Below are the code and all the weights of a small trained network. Each question names an input and a class and asks about switching units off, where a switched-off unit gives its printed mean instead of its output.

import numpy as np


def w(rows, s, z=0):
    codes = np.array(rows[::2]) - 128.0
    scale = np.full(codes.shape[1], s)
    scale[-1] = z or s
    return codes * scale


def norm(h):
    return h / np.sqrt((h * h).mean(-1, keepdims=True) + 1e-5)


def f(y):
    return np.maximum(y, 0)


def log_softmax(a):
    a = a - a.max(-1, keepdims=True)
    return a - np.log(np.exp(a).sum(-1, keepdims=True))


def net(x, mask):
    res = np.array(x, float).reshape(1, 8) / 4 @ E
    u = 0
    for l in range(3):
        y = f(norm(res) @ A[l][:, :-1].T + A[l][:, -1])
        res = res + np.where(mask[u : u + 6], y, B[l][:, -1]) @ B[l][:, :-1]
        u += 6
    return log_softmax(norm(res)[-1] @ U[:, :-1].T + U[:, -1])


A, B = {}, {}
E = w([
[130,129,127,126],'x0',
[125,127,131,133],'x1',
[128,127,129,129],'x2',
[182,196,75,237],'x3',
[128,127,130,129],'x4',
[131,129,125,125],'x5',
[247,45,166,135],'x6',
[179,212,223,90],'x7',
],0.012)
A[0] = w([
[227,63,174,130,73],'L0N1',
[49,230,124,96,143],'L0N2',
[178,238,251,74,55],'L0N3',
[83,74,208,6,1],'L0N4',
[195,216,109,194,126],'L0N5',
[96,25,57,141,101],'L0N6',
],0.024,0.0064)
B[0] = w([
[51,110,209,107,226],'L0N1',
[92,76,196,99,223],'L0N2',
[69,157,7,75,251],'L0N3',
[252,149,162,188,239],'L0N4',
[228,128,155,161,224],'L0N5',
[89,108,32,125,219],'L0N6',
],0.037,0.016)
A[1] = w([
[117,144,115,177,12],'L1N1',
[115,209,130,74,34],'L1N2',
[253,184,115,152,139],'L1N3',
[33,149,234,67,7],'L1N4',
[91,175,12,106,34],'L1N5',
[124,185,151,62,48],'L1N6',
],0.023,0.0019)
B[1] = w([
[126,90,138,55,136],'L1N1',
[99,34,72,141,175],'L1N2',
[196,107,184,251,254],'L1N3',
[86,73,244,116,215],'L1N4',
[123,245,7,118,244],'L1N5',
[108,3,56,167,172],'L1N6',
],0.023,0.014)
A[2] = w([
[94,153,30,142,53],'L2N1',
[86,226,72,80,45],'L2N2',
[145,143,130,42,113],'L2N3',
[90,189,152,147,3],'L2N4',
[6,113,221,116,81],'L2N5',
[115,198,123,195,24],'L2N6',
],0.026,0.003)
B[2] = w([
[89,106,87,8,247],'L2N1',
[172,167,48,177,207],'L2N2',
[78,107,100,249,139],'L2N3',
[63,94,93,115,129],'L2N4',
[5,214,202,107,228],'L2N5',
[158,87,176,61,158],'L2N6',
],0.027,0.015)
U = w([
[105,122,9,85,139],'0',
[221,108,175,185,229],'1',
[34,112,212,100,2],'2',
],0.016,0.00069)

Each question gives the input, the list of numbers given to net, and the class t.
The units are the neurons (one row each of A and B). Each row of codes is followed by its name. A weight is (code - 128) times the scale printed after its matrix; where a second scale follows, it is the last column's (A, B and U).
mask holds one flag per neuron, layer by layer. A switched-off neuron (its flag False) gives its mean, the last column of its row in B, instead of its output. The means were averaged over made-up inputs and are rounded, as every weight is.
A unit's drop is (log p(t) with every unit on - log p(t) with that unit switched off) / (log p(t) with every unit on - log p(t) with every unit switched off).
The circuit of an input: a set's keep is (log p(t) with only the set's units on - log p(t) with every unit switched off) / (log p(t) with every unit on - log p(t) with every unit switched off). Starting from the 12 units with the biggest drops (on a tie, the unit counted first), units are removed one at a time, each time the one whose removal leaves the highest keep (on an exact tie, the one counted first), for as long as the keep stays at least 0.8.
units of the circuit, in order: the units of the circuit, biggest drop first
unit that matters most: the unit with the biggest drop
top k neurons: the k neurons with the biggest drops, biggest first
top k neurons in layer l: the k neurons of layer l with the biggest drops, biggest first
drop when u is switched off: that unit's drop, to one decimal
input [-3,5,6,-1,3,7,-6,4], class 2: unit that matters most -> L0N2
input [-4,7,-2,-7,5,-2,6,-3], class 1: top 2 neurons -> L0N4, L0N2
input [6,3,-7,8,7,-2,7,6], class 1: top 2 neurons -> L0N5, L0N2
input [3,-8,0,-2,5,-4,-8,5], class 2: top 2 neurons -> L0N2, L0N6
input [7,-4,4,3,7,-1,7,6], class 2: top 3 neurons in layer 0 -> L0N1, L0N6, L0N4
input [-5,8,6,8,-1,-8,6,6], class 1: top 2 neurons -> L0N5, L0N6
input [7,-2,8,1,-5,7,3,2], class 2: top 2 neurons -> L0N1, L0N6
input [-4,-5,2,-4,5,-1,5,2], class 2: top 2 neurons -> L0N1, L0N5
input [-5,-8,3,-6,-8,-1,1,-4], class 1: top 2 neurons -> L0N4, L0N3
input [7,-4,1,4,-3,8,-6,2], class 2: top 2 neurons in layer 0 -> L0N2, L0N4
input [3,3,5,3,5,7,-6,0], class 2: top 2 neurons in layer 0 -> L0N2, L0N4
input [2,1,6,6,-1,-1,5,-2], class 1: top 2 neurons -> L0N5, L0N2
input [8,-7,6,-2,-2,-2,5,-3], class 2: top 2 neurons -> L0N1, L0N3
input [-4,6,0,-7,-2,-7,-8,-6], class 2: units of the circuit, in order -> L0N3
input [-2,2,0,-3,7,-4,4,0], class 2: top 2 neurons in layer 0 -> L0N1, L0N5
input [0,1,-2,5,-4,6,5,1], class 1: top 2 neurons in layer 0 -> L0N5, L0N2
input [5,5,-5,-2,-8,-6,6,3], class 2: drop when L0N1 is switched off -> 2.4
input [7,7,2,5,5,8,0,-2], class 1: drop when L0N6 is switched off -> 0.0
